Below are the code and all the weights of a small trained network. Each question names an input and a target symbol and asks about switching units off, where a switched-off unit gives its printed mean instead of its output.

import numpy as np


def w(rows, s, z=0):
    codes = np.array(rows[::2]) - 128.0
    scale = np.full(codes.shape[1], s)
    scale[-1] = z or s
    return codes * scale


def f(y):
    return y / 2 * (1 + np.tanh(0.7978845608 * (y + 0.044715 * y**3)))


def softmax(a):
    e = np.exp(a - a.max(-1, keepdims=True))
    return e / e.sum(-1, keepdims=True)


def log_softmax(a):
    a = a - a.max(-1, keepdims=True)
    return a - np.log(np.exp(a).sum(-1, keepdims=True))


def net(x, mask):
    ids = ['αβγδεζθλπψω'.index(c) for c in x.split()]
    T = len(ids)
    res = E[ids] + P[:T]
    u = 0
    for l in range(2):
        q, k, v = (res @ M[l].T for M in (Q, K, V))
        z = softmax(np.where(np.tri(T) > 0, q @ k.T / 2**0.5, -1e9)) @ v
        res = res + np.where(mask[u], z, O[l][:, -1]) @ O[l][:, :-1]
        u += 1
        y = f(res @ A[l][:, :-1].T + A[l][:, -1])
        res = res + np.where(mask[u : u + 12], y, B[l][:, -1]) @ B[l][:, :-1]
        u += 12
    return log_softmax(res[-1] @ U[:, :-1].T + U[:, -1])


Q, K, V, O, A, B = {}, {}, {}, {}, {}, {}
E = w([
[196,111,196,173,199,105,48,64,132,104],'α',
[208,214,165,203,125,98,133,118,254,99],'β',
[180,190,154,147,69,102,250,33,118,75],'γ',
[105,202,161,177,196,165,114,171,103,44],'δ',
[78,144,230,90,19,43,173,234,86,184],'ε',
[186,54,76,130,114,238,183,199,92,110],'ζ',
[185,47,7,196,136,69,135,179,28,127],'θ',
[35,203,14,210,25,211,105,110,118,117],'λ',
[63,105,93,51,89,224,181,57,226,176],'π',
[58,83,127,245,203,67,174,76,114,202],'ψ',
[214,206,40,19,36,160,26,212,122,74],'ω',
],0.0058)
P = w([
[237,215,204,109,243,166,132,4,158,51],'0',
[215,209,139,163,174,159,229,29,215,1],'1',
[194,183,123,169,172,183,208,50,184,33],'2',
[183,159,121,140,173,171,202,61,155,66],'3',
[171,167,122,137,163,178,200,85,146,90],'4',
[161,165,124,145,142,167,199,97,145,106],'5',
[137,143,124,141,131,163,185,120,128,106],'6',
[140,143,122,142,109,170,181,144,131,139],'7',
[133,137,122,140,98,169,186,150,125,151],'8',
[125,130,127,142,86,175,188,167,117,149],'9',
[124,128,148,130,71,181,177,179,96,172],'10',
[107,124,136,132,53,161,183,189,114,185],'11',
[114,125,136,142,82,178,174,177,122,172],'12',
[120,117,128,148,107,176,175,130,125,147],'13',
],0.0031)
Q[0] = w([
[192,242,173,147,15,218,247,13,215,37],'0.h1',
[167,24,37,4,67,60,30,240,51,176],'0.h1',
],0.0038)
K[0] = w([
[80,13,67,178,160,181,73,244,40,192],'0.h1',
[190,215,254,242,207,34,203,39,235,83],'0.h1',
],0.0038)
V[0] = w([
[254,147,42,32,72,52,18,237,34,38],'0.h1',
[244,30,76,39,155,244,205,48,216,200],'0.h1',
],0.0041)
O[0] = w([
[226,77,21,25,171,18,16,192,45,70,49],'0.h1',
[218,3,154,58,106,216,190,66,243,165,248],'0.h1',
],0.0046,0.0014)
A[0] = w([
[211,50,153,33,168,236,152,221,83,65,243],'0.n1',
[239,25,51,161,207,155,186,91,83,49,251],'0.n2',
[185,217,92,66,104,195,178,35,253,72,242],'0.n3',
[50,139,30,220,141,28,96,67,66,127,232],'0.n4',
[66,60,116,89,62,252,201,67,228,212,211],'0.n5',
[57,155,215,69,24,87,193,231,84,157,220],'0.n6',
[74,233,174,240,184,221,135,63,208,28,246],'0.n7',
[235,203,158,18,74,102,102,192,144,44,248],'0.n8',
[41,232,28,209,70,238,198,18,89,27,238],'0.n9',
[201,81,155,223,149,244,179,239,73,55,251],'0.n10',
[97,121,66,50,41,246,125,232,125,145,218],'0.n11',
[188,125,238,237,108,144,215,118,168,193,210],'0.n12',
],0.0043,0.0033)
B[0] = w([
[45,94,108,111,192,22,86,15,182,44,184],'0.n1',
[197,36,72,210,206,12,95,8,58,50,202],'0.n2',
[214,186,134,175,43,198,72,22,197,35,253],'0.n3',
[188,148,10,207,172,80,116,137,12,187,144],'0.n4',
[41,21,128,81,22,216,57,4,158,63,207],'0.n5',
[19,181,127,72,100,13,218,205,212,210,166],'0.n6',
[167,214,122,221,165,240,133,115,127,31,245],'0.n7',
[149,234,129,79,144,7,62,30,230,109,192],'0.n8',
[138,185,68,198,28,186,158,95,19,10,230],'0.n9',
[17,116,85,205,216,50,215,21,197,14,218],'0.n10',
[10,109,25,46,53,85,60,82,174,91,170],'0.n11',
[139,56,234,208,193,146,223,87,182,176,228],'0.n12',
],0.004,0.0057)
Q[1] = w([
[26,65,18,2,176,99,94,229,22,240],'1.h1',
[22,103,178,39,54,218,110,253,41,245],'1.h1',
],0.0036)
K[1] = w([
[252,152,138,133,155,200,23,51,107,7],'1.h1',
[245,84,180,221,251,125,114,69,85,50],'1.h1',
],0.0037)
V[1] = w([
[239,12,234,234,249,10,253,155,118,253],'1.h1',
[37,14,3,227,183,118,174,92,1,107],'1.h1',
],0.0037)
O[1] = w([
[210,63,199,241,229,36,234,157,188,206,1],'1.h1',
[35,5,3,217,138,51,206,175,55,28,122],'1.h1',
],0.0045,0.0047)
A[1] = w([
[82,87,20,120,94,23,162,91,33,65,211],'1.n1',
[103,153,166,171,33,239,247,70,38,70,153],'1.n2',
[39,56,36,189,48,237,90,137,64,65,92],'1.n3',
[129,155,1,101,35,141,42,118,15,99,171],'1.n4',
[173,217,227,64,81,50,245,101,67,90,209],'1.n5',
[67,65,244,214,119,217,223,75,91,163,203],'1.n6',
[243,78,227,136,220,32,127,38,19,209,235],'1.n7',
[187,38,51,216,194,46,231,153,41,167,181],'1.n8',
[164,109,96,244,98,200,239,125,111,84,135],'1.n9',
[89,31,33,249,109,70,218,144,153,82,182],'1.n10',
[243,169,251,182,155,180,147,118,222,212,141],'1.n11',
[144,251,214,233,235,108,221,209,84,101,252],'1.n12',
],0.0041,0.0032)
B[1] = w([
[165,193,72,144,159,77,104,140,236,198,202],'1.n1',
[132,59,178,95,79,111,132,153,9,34,254],'1.n2',
[33,65,116,160,72,200,21,212,180,142,209],'1.n3',
[193,186,41,130,56,94,21,204,165,238,193],'1.n4',
[54,234,85,61,57,32,233,63,81,147,169],'1.n5',
[98,20,212,18,50,186,200,152,28,220,189],'1.n6',
[206,22,243,73,91,34,50,220,14,243,143],'1.n7',
[136,131,62,90,4,187,88,215,90,244,147],'1.n8',
[164,65,163,237,131,120,222,222,83,108,219],'1.n9',
[98,49,52,241,167,111,220,189,238,212,200],'1.n10',
[191,129,250,134,43,224,89,87,239,243,175],'1.n11',
[52,235,111,33,243,219,183,240,35,225,182],'1.n12',
],0.0039,0.0094)
U = w([
[218,16,241,60,159,94,4,125,38,204,196],'α',
[218,206,190,182,140,222,114,93,252,224,74],'β',
[244,107,182,85,48,63,222,27,13,72,81],'γ',
[84,239,118,111,241,182,170,181,13,28,224],'δ',
[38,232,186,28,87,57,209,154,149,232,121],'ε',
[84,36,122,162,197,48,169,27,215,7,164],'ζ',
[211,174,23,214,157,27,173,199,184,209,90],'θ',
[108,185,104,220,50,146,57,226,99,109,2],'λ',
[57,59,164,36,51,223,53,114,108,102,54],'π',
[59,23,159,171,112,201,197,234,101,220,68],'ψ',
[155,210,29,32,91,134,11,56,109,194,223],'ω',
],0.0041,0.0032)

Each question gives the input, a string of symbols that net reads in full, and the target symbol t.
The units are the heads (2 rows each of Q, K, V and O) and the neurons (one row each of A and B). Each row of codes is followed by its name. A weight is (code - 128) times the scale printed after its matrix; where a second scale follows, it is the last column's (O, A, B and U).
mask holds one flag per unit, layer by layer, with each layer's heads first. A switched-off unit (its flag False) gives its mean, the last column of its rows in O or B, instead of its output. The means were averaged over made-up inputs and are rounded, as every weight is.
A unit's drop is (log p(t) with every unit on - log p(t) with that unit switched off) / (log p(t) with every unit on - log p(t) with every unit switched off).
The circuit of an input: a set's keep is (log p(t) with only the set's units on - log p(t) with every unit switched off) / (log p(t) with every unit on - log p(t) with every unit switched off). Starting from the 12 units with the biggest drops (on a tie, the unit counted first), units are removed one at a time, each time the one whose removal leaves the highest keep (on an exact tie, the one counted first), for as long as the keep stays at least 0.8.
circuit, biggest first: the units of the circuit, biggest drop first
k most important neurons: the k neurons with the biggest drops, biggest first
k most important neurons of layer l: the k neurons of layer l with the biggest drops, biggest first
drop when u is switched off: that unit's drop, to one decimal
input β δ β α β θ γ α α ψ ζ δ, target ψ: circuit, biggest first -> 1.h1, 0.n3, 1.n10, 0.n8
input δ λ ψ β θ γ, target θ: 3 most important neurons -> 1.n10, 1.n1, 0.n3
input γ π ζ, target π: 2 most important neurons -> 0.n5, 1.n3
input λ ω α δ ζ ω ψ ω β, target ω: 2 most important neurons -> 0.n11, 0.n12
input γ ψ ω δ ψ γ, target ψ: 3 most important neurons -> 0.n3, 1.n10, 0.n8
input ζ ψ γ ζ γ γ θ β, target θ: 2 most important neurons of layer 0 -> 0.n3, 0.n7
input β ζ α γ β π γ δ ζ, target ζ: 3 most important neurons of layer 0 -> 0.n10, 0.n1, 0.n3
input γ ω ω β π β ω δ ω δ, target ω: most important neuron -> 0.n12
input π γ γ, target π: 2 most important neurons of layer 0 -> 0.n5, 0.n3
input β π β ω δ, target ω: 2 most important neurons of layer 1 -> 1.n4, 1.n9
input δ β δ ε β ζ ζ δ ψ β λ ζ ω β, target β: 3 most important neurons -> 0.n6, 1.n11, 0.n9
input γ λ β π ψ β, target ψ: 2 most important neurons -> 0.n3, 0.n12
input ε ζ ε π β ε ζ λ δ λ α, target α: 2 most important neurons -> 1.n7, 0.n6
input γ γ δ ζ π β, target π: 2 most important neurons -> 0.n5, 0.n2
input θ δ β, target θ: 2 most important neurons -> 0.n7, 0.n3
input λ δ β, target λ: 3 most important neurons of layer 0 -> 0.n9, 0.n7, 0.n3
input β ζ β β α γ ω ω β ζ, target ω: 4 most important neurons of layer 0 -> 0.n11, 0.n12, 0.n2, 0.n1
input θ γ β θ, target θ: most important neuron -> 1.n1
input β β β β ψ ψ ζ, target ψ: 3 most important neurons of layer 0 -> 0.n8, 0.n3, 0.n12
input β ζ ζ γ ψ λ γ δ β β θ ψ λ α, target ψ: 3 most important neurons -> 0.n3, 0.n8, 0.n7
input ψ α δ, target ψ: most important neuron -> 1.n10
input ψ γ β δ ω β θ γ β β ε β, target β: 3 most important neurons of layer 0 -> 0.n9, 0.n6, 0.n2
input β ψ β γ, target ψ: 2 most important neurons of layer 0 -> 0.n12, 0.n8
input λ θ γ β ψ ζ λ ε ε γ ε ψ, target ψ: drop when 0.n8 is switched off -> 0.3
input γ ω α ε λ ζ ψ β β γ ω δ ψ λ, target λ: drop when 1.n4 is switched off -> 0.2
input γ π α β γ λ γ γ ψ α, target ψ: drop when 0.n3 is switched off -> 0.4
